Below are the code and all the weights of a small trained network. Each question names an input and a class and asks about switching units off, where a switched-off unit gives its printed mean instead of its output.

import numpy as np


def w(rows, s, z=0):
    codes = np.array(rows[::2]) - 128.0
    scale = np.full(codes.shape[1], s)
    scale[-1] = z or s
    return codes * scale


def norm(h):
    return h / np.sqrt((h * h).mean(-1, keepdims=True) + 1e-5)


def f(y):
    return y / 2 * (1 + np.tanh(0.7978845608 * (y + 0.044715 * y**3)))


def log_softmax(a):
    a = a - a.max(-1, keepdims=True)
    return a - np.log(np.exp(a).sum(-1, keepdims=True))


def net(x, mask):
    res = np.array(x, float).reshape(1, 2) / 4 @ E
    u = 0
    for l in range(3):
        y = f(norm(res) @ A[l][:, :-1].T + A[l][:, -1])
        res = res + np.where(mask[u : u + 9], y, B[l][:, -1]) @ B[l][:, :-1]
        u += 9
    return log_softmax(norm(res)[-1] @ U[:, :-1].T + U[:, -1])


A, B = {}, {}
E = w([
[189,142,143,105,250,109,155,148,182,214],'x0',
[44,23,166,74,130,136,193,94,182,157],'x1',
],0.0024)
A[0] = w([
[154,125,143,106,189,77,87,172,150,147,169],'L0N0',
[94,109,165,144,76,172,110,116,164,60,192],'L0N1',
[189,174,82,96,81,32,61,183,129,163,188],'L0N2',
[66,95,183,133,124,79,120,102,144,191,156],'L0N3',
[101,140,133,116,56,165,89,179,82,90,132],'L0N4',
[137,118,163,123,204,33,152,207,160,254,253],'L0N5',
[58,138,131,113,96,159,175,104,191,189,98],'L0N6',
[118,212,102,218,203,53,66,183,86,99,212],'L0N7',
[140,154,155,141,83,120,107,116,87,98,53],'L0N8',
],0.0022,0.00055)
B[0] = w([
[25,140,76,134,49,134,139,93,104,144,164],'L0N0',
[85,138,166,65,82,168,177,57,176,165,189],'L0N1',
[99,38,209,105,81,148,142,135,156,153,192],'L0N2',
[156,167,145,70,123,90,110,122,113,26,158],'L0N3',
[168,128,113,63,165,150,183,82,217,199,193],'L0N4',
[137,169,128,158,35,191,156,37,117,119,254],'L0N5',
[111,180,171,251,152,130,112,176,109,82,157],'L0N6',
[37,124,225,57,179,191,153,108,191,103,247],'L0N7',
[126,94,100,142,206,71,197,84,146,245,150],'L0N8',
],0.0018,0.0016)
A[1] = w([
[69,76,76,112,55,117,68,142,55,63,143],'L1N0',
[136,188,103,154,88,150,185,100,131,161,53],'L1N1',
[79,133,193,94,125,216,97,127,67,180,7],'L1N2',
[92,107,101,142,85,66,113,128,87,38,71],'L1N3',
[196,222,95,210,129,123,56,213,80,111,206],'L1N4',
[66,27,119,89,122,72,146,123,167,176,132],'L1N5',
[78,149,225,82,89,178,173,36,211,134,253],'L1N6',
[92,154,172,204,89,188,160,115,91,26,108],'L1N7',
[203,147,131,130,222,70,157,159,175,250,103],'L1N8',
],0.0021,0.00044)
B[1] = w([
[228,149,98,171,181,175,148,111,170,168,176],'L1N0',
[95,138,123,95,160,120,131,158,128,122,146],'L1N1',
[198,147,126,116,140,102,169,145,112,130,145],'L1N2',
[157,170,87,135,100,138,157,96,112,214,144],'L1N3',
[4,18,178,126,181,41,135,125,131,31,190],'L1N4',
[166,161,126,166,188,67,101,129,90,63,164],'L1N5',
[141,173,142,101,168,104,48,199,81,166,255],'L1N6',
[162,135,135,73,140,170,152,145,148,184,178],'L1N7',
[149,95,46,137,3,187,170,59,140,138,178],'L1N8',
],0.0023,0.0025)
A[2] = w([
[181,131,2,199,114,156,178,67,137,178,10],'L2N0',
[175,103,110,137,206,78,167,88,220,150,235],'L2N1',
[160,153,66,187,134,109,87,161,131,59,34],'L2N2',
[183,156,101,182,137,129,98,137,143,57,254],'L2N3',
[110,81,199,158,155,106,141,101,133,46,225],'L2N4',
[126,108,27,163,57,179,177,48,135,114,198],'L2N5',
[120,110,131,76,91,169,104,62,87,78,176],'L2N6',
[93,22,178,110,157,35,172,120,125,100,2],'L2N7',
[90,128,146,142,195,70,120,151,142,69,25],'L2N8',
],0.0033,0.00046)
B[2] = w([
[95,87,126,170,55,150,213,19,124,88,205],'L2N0',
[148,168,74,182,40,170,114,96,76,75,203],'L2N1',
[56,110,187,121,163,116,145,163,128,150,142],'L2N2',
[59,29,149,60,136,93,180,117,86,142,175],'L2N3',
[128,192,178,146,193,51,147,132,3,107,217],'L2N4',
[249,193,17,197,108,203,189,43,188,169,251],'L2N5',
[147,140,118,167,151,141,162,85,120,123,234],'L2N6',
[65,136,166,158,145,91,112,163,44,55,210],'L2N7',
[60,117,160,159,47,153,203,73,91,76,183],'L2N8',
],0.003,0.0015)
U = w([
[211,158,15,194,66,224,206,14,172,135,200],'0',
[7,133,246,145,198,45,162,149,11,23,173],'1',
[197,180,173,2,213,131,8,255,236,240,172],'2',
[114,38,93,173,128,75,84,218,240,105,4],'3',
[133,32,87,163,126,48,108,229,239,104,2],'4',
],0.0058,0.0045)

Each question gives the input, the list of numbers given to net, and the class t.
The units are the neurons (one row each of A and B). Each row of codes is followed by its name. A weight is (code - 128) times the scale printed after its matrix; where a second scale follows, it is the last column's (A, B and U).
mask holds one flag per neuron, layer by layer. A switched-off neuron (its flag False) gives its mean, the last column of its row in B, instead of its output. The means were averaged over made-up inputs and are rounded, as every weight is.
A unit's drop is (log p(t) with every unit on - log p(t) with that unit switched off) / (log p(t) with every unit on - log p(t) with every unit switched off).
The circuit of an input: a set's keep is (log p(t) with only the set's units on - log p(t) with every unit switched off) / (log p(t) with every unit on - log p(t) with every unit switched off). Starting from the 12 units with the biggest drops (on a tie, the unit counted first), units are removed one at a time, each time the one whose removal leaves the highest keep (on an exact tie, the one counted first), for as long as the keep stays at least 0.8.
units of the circuit, in order: the units of the circuit, biggest drop first
k most important neurons: the k neurons with the biggest drops, biggest first
top k neurons in layer l: the k neurons of layer l with the biggest drops, biggest first
drop when u is switched off: that unit's drop, to one decimal
input [0,-8], class 1: units of the circuit, in order => L1N4
input [-3,-1], class 2: 3 most important neurons => L0N4, L0N1, L1N8
input [3,2], class 2: top 2 neurons in layer 0 => L0N5, L0N8
input [4,2], class 0: 3 most important neurons => L0N7, L1N8, L0N1
input [-1,0], class 2: 3 most important neurons => L0N1, L1N6, L1N4
input [4,-5], class 1: top 2 neurons in layer 0 => L0N4, L0N1
input [4,5], class 1: 4 most important neurons => L1N0, L2N5, L0N4, L1N3
input [1,-4], class 1: 2 most important neurons => L1N4, L0N1
input [-6,6], class 0: 2 most important neurons => L1N4, L0N7
input [-3,-3], class 2: 3 most important neurons => L0N7, L1N8, L0N4
input [-2,2], class 2: 3 most important neurons => L0N1, L1N4, L1N8
input [-6,-8], class 1: 2 most important neurons => L1N4, L1N8
input [3,0], class 2: top 2 neurons in layer 1 => L1N6, L1N0
input [-3,1], class 2: top neuron in layer 0 => L0N1
input [-1,1], class 2: 2 most important neurons => L0N1, L1N4
input [0,-4], class 1: 2 most important neurons => L1N4, L0N1
input [6,-5], class 0: top 2 neurons in layer 1 => L1N8, L1N6
input [-1,-5], class 1: drop when L1N4 is switched off => 0.6
input [-1,-1], class 2: drop when L1N4 is switched off => 0.7
input [3,-5], class 1: drop when L1N4 is switched off => 2.1
input [8,5], class 0: top neuron in layer 2 => L2N1
